[128 = 0]

z711_z707: [132, 122, 116, 128, 150, 173, 145, 133, 131, 175, 171, 146, 168, 133, 144, 162, 138, 81, 127, 123, 105, 148, 108, 117, 159, 118, 119, 122]
z43_z454: [128, 110, 125, 122, 142, 99, 116, 148, 124, 145, 151, 133, 103, 122, 116, 94, 145, 139, 145, 127, 123, 113, 163, 120, 111, 128, 139, 159]
z43_z454: [119, 117, 126, 131, 119, 133, 128, 104, 134, 119, 112, 92, 127, 116, 81, 145, 96, 131, 115, 108, 114, 124, 119, 66, 128, 218, 116, 156]
z644_z883: [124, 133, 121, 139, 111, 163, 166, 91, 162, 149, 99, 128, 147, 119, 115, 173, 103, 147, 137, 144, 124, 133, 105, 104, 147, 223, 147, 123]
z644_z883: [121, 144, 171, 160, 94, 68, 142, 143, 166, 158, 106, 113, 107, 129, 92, 152, 143, 143, 155, 138, 117, 133, 104, 129, 117, 211, 128, 134]
z318_z97: [131, 127, 130, 129, 127, 125, 128, 132, 134, 135, 144, 125, 124, 128, 132, 127, 155, 113, 135, 115, 130, 136, 140, 135, 134, 108, 124, 118]
z194_z683: [176, 106, 122, 139, 145, 154, 135, 82, 129, 160, 111, 139, 125, 116, 141, 118, 147, 145, 142, 133, 138, 123, 125, 127, 119, 153, 115, 98]
z43_z454: [126, 118, 116, 151, 144, 163, 89, 120, 96, 135, 152, 106, 133, 130, 133, 116, 105, 98, 126, 135, 90, 108, 121, 107, 103, 109, 133, 99]
z711_z707: [135, 126, 144, 135, 110, 108, 141, 109, 108, 96, 82, 118, 131, 140, 115, 125, 131, 161, 109, 121, 133, 121, 127, 148, 94, 142, 113, 103]
z284_z31: [138, 112, 143, 110, 141, 87, 123, 144, 101, 94, 114, 131, 133, 139, 106, 122, 133, 127, 86, 97, 137, 138, 118, 125, 119, 103, 65, 169]
z43_z454: [170, 113, 151, 160, 150, 101, 89, 126, 106, 146, 114, 135, 108, 131, 135, 102, 137, 127, 131, 144, 122, 118, 95, 143, 90, 101, 82, 113]
z43_z454: [95, 165, 118, 91, 93, 147, 140, 126, 147, 53, 120, 105, 137, 126, 137, 154, 117, 109, 100, 92, 168, 157, 139, 134, 183, 88, 136, 124]
z644_z883: [126, 93, 129, 161, 136, 111, 129, 117, 157, 149, 117, 146, 123, 132, 103, 154, 140, 127, 133, 137, 111, 136, 112, 116, 121, 142, 93, 160]
z318_z97: [153, 180, 148, 113, 108, 121, 128, 133, 192, 138, 123, 133, 100, 101, 163, 146, 144, 109, 156, 131, 192, 166, 97, 147, 204, 119, 127, 123]
z194_z683: [150, 101, 121, 138, 139, 131, 111, 101, 138, 146, 135, 111, 104, 111, 111, 114, 147, 122, 140, 109, 127, 125, 143, 95, 125, 153, 111, 133]
z318_z97: [135, 99, 119, 107, 143, 95, 115, 129, 135, 130, 134, 123, 89, 106, 93, 91, 133, 154, 137, 112, 142, 114, 168, 84, 124, 171, 124, 196]
z284_z31: [100, 154, 90, 105, 115, 191, 132, 120, 131, 101, 156, 124, 137, 124, 174, 121, 123, 115, 139, 132, 142, 126, 172, 151, 157, 64, 198, 82]
z194_z683: [115, 140, 128, 113, 118, 137, 145, 136, 134, 119, 143, 117, 146, 131, 125, 151, 135, 103, 115, 102, 130, 148, 128, 122, 155, 125, 123, 128]
z644_z883: [116, 138, 126, 148, 112, 114, 109, 122, 173, 141, 112, 126, 84, 107, 122, 121, 103, 157, 169, 169, 135, 112, 128, 114, 130, 176, 170, 148]
z194_z683: [146, 109, 162, 174, 142, 57, 76, 149, 153, 135, 112, 145, 87, 132, 116, 130, 145, 109, 132, 144, 129, 141, 78, 140, 115, 76, 49, 167]
z43_z454: [183, 131, 166, 136, 130, 92, 130, 114, 113, 152, 87, 122, 113, 120, 117, 109, 134, 161, 131, 131, 143, 121, 95, 129, 100, 196, 94, 116]
z644_z883: [104, 117, 108, 145, 124, 126, 92, 125, 133, 89, 130, 130, 98, 132, 144, 103, 134, 132, 139, 142, 130, 114, 165, 155, 109, 41, 149, 116]
z711_z707: [114, 137, 126, 122, 106, 117, 125, 114, 142, 87, 95, 114, 108, 120, 117, 125, 109, 155, 125, 128, 149, 123, 138, 125, 129, 145, 140, 137]
z194_z683: [129, 125, 137, 147, 123, 124, 123, 120, 159, 151, 130, 111, 121, 117, 103, 157, 126, 106, 136, 119, 118, 142, 102, 91, 147, 180, 106, 145]
z43_z454: [130, 143, 155, 144, 114, 81, 94, 144, 163, 123, 123, 109, 87, 116, 113, 131, 134, 108, 140, 122, 144, 143, 104, 119, 145, 125, 99, 152]
z284_z31: [153, 133, 119, 67, 128, 110, 165, 125, 128, 116, 116, 150, 107, 110, 143, 79, 159, 191, 140, 115, 190, 121, 194, 152, 139, 140, 163, 145]
z711_z707: [94, 93, 89, 170, 134, 167, 100, 96, 156, 116, 126, 136, 120, 129, 126, 148, 105, 119, 137, 157, 100, 118, 134, 112, 121, 92, 139, 135]
z284_z31: [199, 159, 154, 116, 148, 141, 138, 137, 150, 208, 164, 147, 130, 109, 177, 133, 179, 83, 158, 120, 164, 164, 88, 147, 184, 120, 101, 92]
z43_z454: [92, 115, 113, 124, 124, 111, 141, 145, 173, 116, 139, 156, 122, 132, 120, 153, 145, 123, 132, 128, 137, 148, 147, 134, 158, 92, 127, 181]
z711_z707: [151, 124, 142, 144, 121, 136, 142, 103, 105, 140, 113, 108, 142, 135, 121, 130, 145, 131, 123, 113, 113, 124, 121, 133, 99, 161, 116, 76]
z194_z683: [103, 130, 133, 115, 136, 86, 123, 183, 119, 127, 154, 152, 122, 141, 130, 108, 136, 133, 132, 140, 122, 122, 148, 151, 118, 81, 142, 166]
z318_z97: [141, 139, 134, 127, 127, 140, 110, 116, 105, 96, 113, 112, 134, 131, 141, 125, 116, 114, 105, 117, 138, 132, 107, 135, 127, 94, 103, 99]
z644_z883: [108, 108, 134, 195, 102, 110, 91, 93, 141, 100, 84, 99, 95, 135, 104, 131, 121, 144, 140, 149, 100, 107, 124, 134, 73, 127, 126, 94]
z644_z883: [130, 152, 156, 100, 115, 105, 178, 156, 100, 123, 119, 135, 168, 150, 127, 143, 143, 138, 102, 109, 133, 142, 118, 160, 126, 142, 118, 116]
z43_z454: [173, 132, 133, 129, 135, 136, 104, 104, 139, 134, 129, 119, 101, 109, 153, 110, 156, 110, 141, 114, 161, 140, 123, 135, 146, 96, 103, 97]
z284_z31: [113, 128, 115, 143, 119, 154, 127, 109, 136, 125, 121, 121, 131, 127, 129, 138, 110, 132, 135, 142, 115, 119, 130, 122, 123, 142, 153, 110]
z711_z707: [120, 154, 148, 106, 123, 87, 135, 179, 114, 145, 144, 130, 120, 129, 124, 102, 121, 148, 142, 140, 128, 114, 138, 135, 119, 159, 162, 151]
z318_z97: [151, 134, 128, 89, 140, 118, 122, 128, 90, 106, 107, 126, 118, 116, 127, 82, 95, 171, 113, 130, 153, 104, 138, 115, 113, 160, 135, 150]
z194_z683: [121, 104, 131, 138, 143, 89, 85, 145, 125, 107, 131, 127, 100, 129, 106, 112, 123, 118, 117, 124, 122, 124, 126, 112, 114, 90, 89, 177]
z318_z97: [130, 159, 149, 94, 111, 111, 155, 142, 37, 74, 83, 117, 160, 155, 135, 87, 96, 191, 88, 131, 130, 93, 139, 174, 64, 140, 157, 81]
z711_z707: [156, 161, 149, 157, 89, 140, 89, 66, 146, 102, 68, 54, 85, 95, 111, 126, 83, 139, 139, 127, 149, 118, 88, 87, 126, 223, 128, 76]
z644_z883: [142, 178, 158, 109, 119, 104, 123, 167, 99, 119, 125, 131, 128, 136, 164, 103, 123, 134, 128, 143, 150, 126, 109, 177, 124, 91, 143, 96]
z284_z31: [125, 139, 121, 91, 103, 112, 155, 119, 144, 100, 119, 118, 102, 114, 127, 101, 160, 168, 142, 104, 172, 126, 194, 143, 139, 141, 167, 127]
z43_z454: [157, 136, 132, 145, 130, 149, 93, 103, 139, 132, 131, 104, 109, 112, 144, 127, 133, 93, 136, 118, 140, 138, 104, 117, 145, 108, 104, 94]
z711_z707: [99, 135, 119, 173, 132, 142, 89, 144, 151, 177, 150, 130, 109, 119, 130, 129, 76, 122, 174, 196, 82, 98, 104, 103, 114, 164, 185, 138]
z711_z707: [98, 158, 107, 107, 105, 147, 156, 133, 191, 147, 139, 143, 113, 104, 141, 141, 114, 151, 172, 158, 154, 130, 154, 122, 180, 176, 209, 153]
z644_z883: [135, 154, 135, 129, 123, 138, 119, 135, 110, 109, 119, 137, 136, 139, 168, 120, 123, 125, 124, 146, 140, 128, 113, 175, 123, 64, 136, 83]
z284_z31: [162, 105, 137, 110, 174, 112, 151, 151, 105, 169, 129, 184, 159, 137, 129, 131, 126, 138, 107, 140, 127, 135, 91, 128, 127, 138, 77, 182]
z711_z707: [127, 140, 139, 116, 124, 100, 129, 153, 122, 140, 139, 125, 112, 124, 125, 102, 133, 145, 145, 133, 132, 116, 148, 133, 118, 147, 155, 137]
z644_z883: [100, 168, 106, 93, 95, 170, 154, 126, 148, 113, 159, 104, 131, 116, 153, 129, 141, 118, 148, 108, 151, 135, 182, 138, 171, 123, 206, 87]
z318_z97: [136, 127, 130, 133, 132, 138, 93, 113, 115, 92, 116, 102, 127, 125, 121, 136, 101, 98, 97, 109, 130, 136, 95, 103, 135, 107, 81, 129]
z284_z31: [138, 138, 138, 109, 155, 114, 137, 184, 132, 188, 186, 163, 140, 130, 149, 126, 154, 96, 145, 134, 125, 143, 120, 139, 156, 102, 128, 156]
z318_z97: [92, 83, 116, 176, 107, 110, 127, 87, 198, 107, 91, 123, 103, 125, 73, 178, 135, 134, 131, 124, 115, 142, 129, 95, 131, 161, 96, 175]
z43_z454: [134, 136, 129, 110, 118, 138, 176, 115, 131, 138, 109, 138, 150, 128, 125, 142, 129, 158, 126, 127, 139, 131, 131, 131, 136, 187, 144, 123]
z644_z883: [125, 126, 133, 145, 113, 120, 87, 112, 108, 108, 126, 68, 96, 117, 101, 97, 116, 126, 132, 110, 111, 103, 147, 95, 93, 160, 138, 104]
z194_z683: [160, 129, 135, 136, 139, 151, 156, 115, 135, 193, 133, 142, 147, 122, 137, 143, 138, 129, 148, 141, 120, 132, 104, 123, 135, 188, 132, 107]
z711_z707: [140, 141, 135, 132, 140, 129, 161, 150, 152, 184, 132, 188, 147, 135, 163, 148, 138, 140, 153, 175, 134, 138, 100, 169, 146, 123, 143, 131]
z284_z31: [91, 127, 128, 94, 136, 79, 119, 196, 102, 100, 168, 139, 124, 144, 120, 98, 138, 123, 113, 113, 123, 123, 170, 142, 119, 60, 136, 182]
z194_z683: [166, 121, 143, 140, 155, 120, 115, 140, 100, 174, 144, 144, 128, 132, 147, 101, 146, 124, 141, 144, 116, 117, 114, 146, 101, 113, 116, 105]
z284_z31: [97, 136, 134, 97, 99, 71, 115, 155, 143, 76, 144, 87, 82, 118, 96, 98, 160, 130, 130, 77, 155, 132, 195, 118, 138, 114, 141, 164]
z284_z31: [98, 109, 137, 119, 154, 75, 145, 204, 119, 172, 171, 172, 146, 150, 105, 130, 135, 127, 129, 144, 91, 125, 131, 127, 115, 130, 126, 210]
z318_z97: [91, 141, 139, 139, 118, 118, 164, 179, 131, 181, 177, 140, 161, 152, 126, 155, 155, 105, 149, 137, 81, 133, 135, 150, 123, 138, 167, 117]
z318_z97: [136, 119, 122, 177, 128, 153, 55, 77, 118, 65, 74, 104, 106, 127, 138, 128, 74, 116, 103, 150, 126, 117, 77, 122, 103, 68, 83, 94]
z194_z683: [142, 100, 143, 151, 156, 62, 119, 167, 156, 197, 141, 183, 91, 125, 121, 104, 155, 157, 173, 175, 120, 116, 128, 142, 106, 135, 124, 191]
z318_z97: [134, 125, 126, 91, 136, 116, 172, 153, 110, 161, 159, 145, 140, 130, 130, 102, 167, 153, 141, 114, 131, 120, 180, 142, 122, 153, 164, 135]
z194_z683: [149, 127, 141, 117, 166, 112, 135, 183, 88, 200, 182, 162, 148, 140, 148, 99, 149, 119, 144, 146, 101, 116, 127, 147, 107, 117, 139, 133]
[100, 130, 138, 129, 121, 85, 86, 161, 118, 99, 141, 96, 99, 127, 97, 107, 108, 118, 121, 117, 114, 116, 137, 102, 112, 123, 125, 166] | z43_z454
[126, 153, 120, 114, 127, 140, 86, 134, 159, 128, 152, 100, 93, 95, 129, 121, 96, 98, 145, 126, 149, 133, 119, 79, 177, 145, 142, 159] | z711_z707
[113, 126, 108, 104, 164, 146, 119, 174, 111, 147, 181, 163, 151, 135, 152, 122, 111, 99, 122, 143, 114, 129, 127, 125, 148, 70, 138, 168] | z284_z31
[86, 104, 127, 171, 115, 118, 137, 138, 169, 154, 157, 124, 135, 144, 99, 177, 165, 88, 142, 117, 84, 147, 134, 122, 131, 123, 119, 136] | z318_z97
[144, 140, 150, 160, 132, 93, 58, 157, 155, 179, 177, 94, 63, 103, 127, 94, 147, 84, 182, 135, 118, 121, 123, 104, 131, 126, 134, 128] | z43_z454
[147, 126, 133, 121, 123, 112, 154, 112, 177, 116, 97, 164, 121, 124, 141, 155, 165, 137, 126, 121, 178, 165, 117, 159, 169, 96, 88, 146] | z43_z454
[136, 126, 119, 92, 149, 142, 163, 150, 109, 170, 166, 148, 155, 127, 134, 119, 138, 130, 131, 121, 122, 126, 148, 119, 139, 158, 150, 145] | z318_z97
[130, 128, 122, 98, 126, 139, 183, 121, 126, 134, 116, 148, 158, 131, 125, 142, 133, 157, 118, 120, 140, 134, 141, 132, 139, 173, 140, 138] | z318_z97
[97, 133, 143, 149, 94, 102, 141, 126, 172, 107, 105, 113, 126, 134, 96, 178, 134, 117, 122, 114, 125, 153, 110, 123, 145, 151, 106, 144] | z318_z97
[119, 129, 160, 142, 127, 60, 132, 185, 132, 177, 153, 141, 113, 139, 109, 115, 157, 136, 157, 144, 103, 120, 134, 144, 101, 151, 139, 155] | z284_z31
[145, 130, 134, 176, 132, 158, 94, 105, 129, 174, 134, 100, 120, 118, 129, 133, 105, 104, 154, 152, 92, 113, 89, 99, 111, 174, 134, 85] | z711_z707
[117, 84, 91, 133, 139, 182, 140, 81, 115, 104, 130, 121, 160, 137, 116, 150, 134, 111, 98, 96, 107, 132, 150, 105, 123, 109, 106, 115] | z644_z883
[92, 86, 105, 146, 109, 140, 177, 85, 119, 71, 74, 149, 164, 163, 112, 159, 142, 173, 94, 125, 112, 124, 160, 167, 85, 100, 122, 107] | z711_z707
[138, 150, 123, 137, 131, 166, 148, 135, 168, 186, 166, 159, 143, 126, 178, 157, 163, 90, 165, 147, 135, 154, 113, 161, 176, 91, 151, 89] | z318_z97
[157, 132, 115, 84, 159, 181, 168, 128, 60, 122, 136, 163, 198, 150, 175, 125, 128, 124, 84, 117, 135, 134, 121, 164, 130, 72, 115, 89] | z194_z683
[106, 109, 115, 151, 133, 154, 117, 118, 111, 123, 137, 114, 150, 141, 113, 148, 107, 105, 111, 126, 86, 122, 118, 106, 110, 126, 120, 121] | z711_z707
[80, 142, 157, 139, 93, 67, 147, 173, 141, 127, 130, 112, 125, 145, 86, 146, 136, 136, 134, 124, 101, 128, 137, 133, 110, 171, 147, 151] | z318_z97
[116, 124, 82, 88, 135, 184, 149, 101, 120, 90, 122, 147, 146, 121, 152, 120, 104, 154, 113, 130, 153, 121, 166, 128, 149, 105, 166, 133] | z284_z31
[133, 167, 164, 162, 106, 117, 88, 145, 111, 135, 138, 81, 117, 133, 136, 124, 124, 89, 139, 130, 106, 124, 93, 140, 109, 118, 130, 62] | z194_z683
[105, 145, 138, 130, 114, 118, 128, 158, 117, 111, 150, 121, 141, 149, 139, 136, 150, 99, 120, 114, 117, 139, 135, 162, 127, 64, 131, 101] | z284_z31
[83, 109, 113, 133, 122, 119, 124, 137, 143, 116, 137, 118, 123, 129, 89, 141, 106, 129, 125, 126, 102, 121, 146, 90, 125, 158, 141, 180] | z284_z31
[144, 109, 105, 144, 153, 169, 111, 106, 126, 151, 142, 147, 129, 123, 156, 120, 128, 117, 141, 149, 120, 120, 127, 130, 126, 92, 132, 108] | z318_z97
[128, 129, 146, 117, 121, 88, 117, 142, 94, 93, 113, 106, 117, 135, 107, 100, 127, 146, 108, 109, 130, 116, 141, 130, 96, 128, 114, 134] | z711_z707
[145, 153, 105, 107, 136, 189, 134, 100, 137, 142, 111, 140, 136, 102, 157, 129, 64, 152, 139, 168, 151, 116, 102, 104, 160, 186, 172, 127] | z644_z883
[156, 110, 143, 144, 159, 108, 96, 137, 127, 166, 133, 133, 116, 118, 109, 126, 109, 111, 127, 137, 115, 128, 80, 87, 126, 162, 78, 174] | z284_z31
